Below is a small trained network, with its code and all its weights. Each question gives an input and a class and asks what happens when units are switched off, that is, made to give their printed mean instead of their output.

import numpy as np


def w(rows, s, z=0):
    codes = np.array(rows[::2]) - 128.0
    scale = np.full(codes.shape[1], s)
    scale[-1] = z or s
    return codes * scale


def f(y):
    return np.maximum(y, 0)


def log_softmax(a):
    a = a - a.max(-1, keepdims=True)
    return a - np.log(np.exp(a).sum(-1, keepdims=True))


def net(x, mask):
    res = np.array(x, float).reshape(1, 6) / 4 @ E
    y = f(res @ A[0][:, :-1].T + A[0][:, -1])
    res = res + np.where(mask, y, B[0][:, -1]) @ B[0][:, :-1]
    return log_softmax(res[-1] @ U[:, :-1].T + U[:, -1])


A, B = {}, {}
E = w([
[137,33,32],'x0',
[124,126,127],'x1',
[117,122,128],'x2',
[166,97,245],'x3',
[125,129,128],'x4',
[138,133,125],'x5',
],0.012)
A[0] = w([
[88,192,174,95],'neuron 0',
[104,212,157,90],'neuron 1',
[162,63,96,130],'neuron 2',
[148,33,208,83],'neuron 3',
[83,149,101,197],'neuron 4',
[86,165,75,80],'neuron 5',
[152,107,88,145],'neuron 6',
[162,9,129,95],'neuron 7',
[122,143,113,248],'neuron 8',
],0.014)
B[0] = w([
[88,157,32,180],'neuron 0',
[82,165,2,178],'neuron 1',
[54,182,129,191],'neuron 2',
[214,163,75,187],'neuron 3',
[201,138,215,210],'neuron 4',
[239,132,15,167],'neuron 5',
[94,166,143,182],'neuron 6',
[93,221,77,190],'neuron 7',
[121,123,253,250],'neuron 8',
],0.009,0.014)
U = w([
[143,120,147,221],'0',
[145,122,151,195],'1',
[84,137,82,2],'2',
[144,109,145,222],'3',
[248,94,80,65],'4',
[135,112,160,167],'5',
[142,37,151,21],'6',
],0.015,0.0099)

Each question gives the input, the list of numbers given to net, and the class t.
The units are the neurons (one row each of A and B). Each row of codes is followed by its name. A weight is (code - 128) times the scale printed after its matrix; where a second scale follows, it is the last column's (A, B and U).
mask holds one flag per neuron, in row order. A switched-off neuron (its flag False) gives its mean, the last column of its row in B, instead of its output. The means were averaged over made-up inputs and are rounded, as every weight is.
A unit's drop is (log p(t) with every unit on - log p(t) with that unit switched off) / (log p(t) with every unit on - log p(t) with every unit switched off).
The circuit of an input: a set's keep is (log p(t) with only the set's units on - log p(t) with every unit switched off) / (log p(t) with every unit on - log p(t) with every unit switched off). Starting from all 9 units, units are removed one at a time, each time the one whose removal leaves the highest keep (on an exact tie, the one counted first), for as long as the keep stays at least 0.8.
circuit, biggest first: the units of the circuit, biggest drop first
most important unit: the unit with the biggest drop
k most important neurons: the k neurons with the biggest drops, biggest first
drop when u is switched off: that unit's drop, to one decimal
input [6,-7,-6,-8,5,-8], class 3: circuit, biggest first : neuron 8; neuron 4
input [6,-8,-3,-8,6,-2], class 1: circuit, biggest first : neuron 8; neuron 4
input [0,5,-6,7,-3,-1], class 4: circuit, biggest first : neuron 3
input [-6,-2,-2,2,-1,1], class 2: 2 most important neurons : neuron 1; neuron 0
input [8,0,2,5,-5,3], class 2: 3 most important neurons : neuron 7; neuron 2; neuron 4
input [7,1,1,-8,-8,1], class 0: circuit, biggest first : neuron 4; neuron 8
input [4,1,3,-8,3,-5], class 4: 3 most important neurons : neuron 5; neuron 4; neuron 7
input [5,-6,8,8,3,2], class 4: 3 most important neurons : neuron 3; neuron 8; neuron 6
input [-4,-1,-3,-6,-3,0], class 4: 2 most important neurons : neuron 5; neuron 2
input [-6,5,-6,2,3,5], class 2: circuit, biggest first : neuron 1; neuron 0
input [-6,-5,-1,-8,4,-5], class 4: 3 most important neurons : neuron 5; neuron 4; neuron 2
input [1,6,5,7,-5,6], class 4: 2 most important neurons : neuron 3; neuron 8
input [8,4,2,3,6,3], class 2: 2 most important neurons : neuron 7; neuron 2
input [-6,-6,-1,-8,3,2], class 4: most important neuron : neuron 5
input [-6,2,-2,-3,0,4], class 2: 3 most important neurons : neuron 1; neuron 0; neuron 3
input [6,-4,-4,-8,-1,-8], class 3: circuit, biggest first : neuron 4; neuron 8
input [-7,-4,-7,-2,-5,-2], class 2: 2 most important neurons : neuron 1; neuron 0
input [-5,-5,6,-7,-5,0], class 4: 2 most important neurons : neuron 5; neuron 2
input [-8,-5,-3,7,0,2], class 2: drop when neuron 0 is switched off : 0.4
input [-4,6,2,-7,1,6], class 4: drop when neuron 0 is switched off : 0.0
input [-3,3,1,8,-6,-6], class 4: drop when neuron 3 is switched off : 0.7
input [4,4,8,-6,4,-7], class 5: most important unit : neuron 3
